Here is a tiny trained network, its code and every weight. The questions are about switching its units off for an input and a target symbol, where a switched-off unit gives its printed mean instead of its output.

import numpy as np


def w(rows, s, z=0):
    codes = np.array(rows[::2]) - 128.0
    scale = np.full(codes.shape[1], s)
    scale[-1] = z or s
    return codes * scale


def norm(h):
    return h / np.sqrt((h * h).mean(-1, keepdims=True) + 1e-5)


def f(y):
    return np.maximum(y, 0)


def softmax(a):
    e = np.exp(a - a.max(-1, keepdims=True))
    return e / e.sum(-1, keepdims=True)


def log_softmax(a):
    a = a - a.max(-1, keepdims=True)
    return a - np.log(np.exp(a).sum(-1, keepdims=True))


def net(x, mask):
    ids = ['βγδεζηθμστω'.index(c) for c in x.split()]
    T = len(ids)
    res = E[ids] + P[:T]
    u = 0
    for l in range(2):
        q, k, v = (norm(res) @ M[l].T for M in (Q, K, V))
        z = softmax(np.where(np.tri(T) > 0, q @ k.T / 2**0.5, -1e9)) @ v
        res = res + np.where(mask[u], z, O[l][:, -1]) @ O[l][:, :-1]
        u += 1
        y = f(norm(res) @ A[l][:, :-1].T + A[l][:, -1])
        res = res + np.where(mask[u : u + 8], y, B[l][:, -1]) @ B[l][:, :-1]
        u += 8
    return log_softmax(norm(res)[-1] @ U[:, :-1].T + U[:, -1])


Q, K, V, O, A, B = {}, {}, {}, {}, {}, {}
E = w([
[121,96,60,145,78,93,69,180,118,166,77,108],'β',
[171,117,87,154,131,155,187,139,115,138,163,184],'γ',
[101,151,139,88,107,248,111,164,118,111,97,121],'δ',
[91,185,35,149,169,65,130,154,105,80,119,178],'ε',
[172,134,128,103,215,154,147,153,57,112,162,159],'ζ',
[153,76,73,71,105,87,183,141,146,121,137,163],'η',
[172,254,129,75,142,101,116,126,100,112,182,81],'θ',
[190,131,113,125,147,147,163,122,153,171,140,117],'μ',
[105,114,172,143,121,109,112,98,109,75,122,87],'σ',
[169,152,56,148,144,165,169,169,158,133,174,67],'τ',
[102,148,79,129,103,146,124,80,98,131,224,174],'ω',
],0.0056)
P = w([
[8,242,113,110,224,29,193,202,196,2,213,155],'0',
[150,102,164,149,61,146,100,110,44,130,78,78],'1',
[89,172,49,137,175,97,120,64,210,139,187,189],'2',
[155,84,148,151,65,159,105,117,60,130,80,63],'3',
[155,154,50,137,170,103,89,99,199,129,149,167],'4',
[158,83,162,151,60,155,101,120,50,149,83,61],'5',
[181,133,79,137,166,107,101,104,186,130,137,183],'6',
],0.0032)
Q[0] = w([
[3,157,226,109,117,121,94,130,82,83,54,99],'L0H0',
[196,226,81,134,217,183,144,107,102,89,204,192],'L0H0',
],0.0039)
K[0] = w([
[2,147,208,120,149,106,104,131,123,70,119,105],'L0H0',
[232,166,186,104,173,189,193,163,56,107,166,150],'L0H0',
],0.0039)
V[0] = w([
[237,153,2,80,174,135,126,152,188,188,203,223],'L0H0',
[84,148,134,70,68,212,47,244,125,208,69,165],'L0H0',
],0.002)
O[0] = w([
[86,220,86,119,121,25,150,138,168,103,225,165,112],'L0H0',
[170,164,121,189,187,79,124,4,159,59,104,159,2],'L0H0',
],0.0026,0.00097)
A[0] = w([
[64,108,149,102,191,184,97,101,170,142,112,191,4],'L0N0',
[54,110,102,111,151,158,127,234,75,172,74,102,87],'L0N1',
[36,202,136,125,146,129,195,226,148,108,177,157,101],'L0N2',
[42,84,92,82,94,134,139,209,184,183,156,196,91],'L0N3',
[130,231,81,150,160,33,168,121,169,91,198,193,99],'L0N4',
[166,207,71,112,209,106,143,127,245,95,185,254,168],'L0N5',
[154,178,178,79,90,156,137,141,150,208,117,115,78],'L0N6',
[117,193,117,164,190,20,102,89,180,77,183,155,219],'L0N7',
],0.0039,0.0024)
B[0] = w([
[156,102,36,132,188,101,71,176,97,169,79,107,143],'L0N0',
[119,202,111,132,114,64,130,160,201,59,198,191,167],'L0N1',
[110,135,124,99,132,39,110,88,200,61,197,132,195],'L0N2',
[114,164,149,52,205,81,253,121,41,143,158,100,161],'L0N3',
[146,185,208,152,130,114,146,90,170,31,138,152,228],'L0N4',
[200,148,131,178,112,59,110,70,192,81,138,191,255],'L0N5',
[42,155,154,102,165,73,170,146,144,184,100,107,147],'L0N6',
[68,121,67,59,154,177,140,180,131,208,100,127,249],'L0N7',
],0.004,0.0053)
Q[1] = w([
[168,133,199,90,186,90,18,24,187,43,111,19],'L1H0',
[76,141,49,177,73,110,239,222,81,251,171,163],'L1H0',
],0.003)
K[1] = w([
[55,110,131,30,208,166,72,116,165,135,163,53],'L1H0',
[208,156,121,252,22,32,186,81,87,127,103,146],'L1H0',
],0.0036)
V[1] = w([
[81,57,119,88,168,140,73,57,138,43,93,136],'L1H0',
[67,90,148,36,253,140,97,81,216,94,183,56],'L1H0',
],0.0021)
O[1] = w([
[156,158,112,82,36,24,126,167,85,139,156,156,180],'L1H0',
[98,166,111,220,36,78,165,255,74,81,157,134,252],'L1H0',
],0.0022)
A[1] = w([
[144,11,139,217,177,196,181,85,163,168,113,214,1],'L1N0',
[159,112,208,199,79,140,141,152,110,77,140,97,76],'L1N1',
[111,150,167,112,107,208,149,141,135,123,94,135,64],'L1N2',
[85,177,77,104,174,83,138,155,198,111,172,178,139],'L1N3',
[198,121,148,121,185,151,152,156,88,126,170,128,51],'L1N4',
[253,123,140,181,163,129,100,44,184,121,74,202,110],'L1N5',
[100,137,194,124,107,118,152,158,100,123,178,110,93],'L1N6',
[121,131,229,180,171,136,210,114,182,222,59,71,71],'L1N7',
],0.0053,0.0049)
B[1] = w([
[135,147,81,38,197,160,138,31,186,180,88,141,130],'L1N0',
[108,124,151,141,181,176,177,39,133,119,95,120,156],'L1N1',
[123,148,147,74,87,170,170,174,194,150,138,204,139],'L1N2',
[197,150,169,153,145,101,163,45,168,98,163,164,254],'L1N3',
[134,81,138,135,166,130,83,209,131,136,151,163,133],'L1N4',
[45,44,40,98,178,126,1,93,212,163,23,86,175],'L1N5',
[142,117,111,141,184,131,89,104,135,148,105,163,147],'L1N6',
[92,114,175,193,121,67,163,183,156,219,147,161,145],'L1N7',
],0.0051,0.0082)
U = w([
[189,161,173,172,117,50,153,93,187,49,188,193,253],'β',
[80,109,40,57,227,128,82,78,182,181,82,136,69],'γ',
[46,78,69,169,54,75,4,202,132,66,59,110,192],'δ',
[87,50,209,184,125,161,125,52,89,67,53,70,139],'ε',
[77,108,88,145,31,159,111,60,42,159,236,165,87],'ζ',
[84,96,195,212,129,77,195,184,151,247,126,135,111],'η',
[186,137,48,199,123,204,189,161,143,112,183,18,68],'θ',
[161,255,158,60,148,101,95,143,50,166,117,54,16],'μ',
[190,71,160,140,233,156,84,204,43,101,167,190,104],'σ',
[180,54,96,31,86,67,252,142,62,111,95,132,17],'τ',
[99,162,167,70,51,226,175,197,166,109,84,184,125],'ω',
],0.0049,0.0023)

Each question gives the input, a string of symbols that net reads in full, and the target symbol t.
The units are the heads (2 rows each of Q, K, V and O) and the neurons (one row each of A and B). Each row of codes is followed by its name. A weight is (code - 128) times the scale printed after its matrix; where a second scale follows, it is the last column's (O, A, B and U).
mask holds one flag per unit, layer by layer, with each layer's heads first. A switched-off unit (its flag False) gives its mean, the last column of its rows in O or B, instead of its output. The means were averaged over made-up inputs and are rounded, as every weight is.
A unit's drop is (log p(t) with every unit on - log p(t) with that unit switched off) / (log p(t) with every unit on - log p(t) with every unit switched off).
The circuit of an input: a set's keep is (log p(t) with only the set's units on - log p(t) with every unit switched off) / (log p(t) with every unit on - log p(t) with every unit switched off). Starting from the 12 units with the biggest drops (on a tie, the unit counted first), units are removed one at a time, each time the one whose removal leaves the highest keep (on an exact tie, the one counted first), for as long as the keep stays at least 0.8.
circuit, biggest first: the units of the circuit, biggest drop first
top k neurons: the k neurons with the biggest drops, biggest first
k most important neurons of layer l: the k neurons of layer l with the biggest drops, biggest first
drop of u: that unit's drop, to one decimal
input β σ σ η ω ω, target ζ: 2 most important neurons of layer 0	L0N5, L0N4
input σ ω μ ζ σ ζ σ, target δ: top 2 neurons	L1N3, L0N5
input δ ε μ γ, target γ: top 2 neurons	L0N7, L1N0
input τ δ σ μ, target η: top neuron	L0N5
input μ δ ε θ ζ σ σ, target γ: circuit, biggest first	L0N4, L0N7, L0N5
input σ β μ η, target τ: circuit, biggest first	L0N5, L1N3, L1N5, L0N2
input δ β η δ δ δ, target ω: circuit, biggest first	L1N2, L1N3
input μ μ σ σ β δ δ, target γ: top 3 neurons	L1N5, L0N2, L0N4
input δ σ θ σ σ, target δ: top 2 neurons	L1N3, L0N4
input δ β σ τ, target θ: top 2 neurons	L0N5, L1N3
input δ μ σ σ μ σ σ, target ε: top 4 neurons	L0N7, L1N1, L0N5, L1N3
input γ ω β ζ β σ σ, target γ: circuit, biggest first	L0N7, L0N4, L0N5
input θ σ ζ ζ, target σ: circuit, biggest first	L0N5, L1N4
input ω σ β δ, target ω: top neuron	L1N2
input δ β σ σ, target ε: top 3 neurons	L1N1, L1N3, L0N7
input σ σ σ σ η ω, target ζ: 2 most important neurons of layer 0	L0N4, L0N7
input ε σ σ θ, target μ: top 2 neurons	L1N3, L1N5
input δ ζ σ τ, target θ: top 2 neurons	L1N3, L0N5
input ε σ β δ μ η, target τ: drop of L0N5	0.4
input μ δ δ γ, target γ: drop of L1H0	0.6
input μ ζ β μ, target η: drop of L0N6	0.2
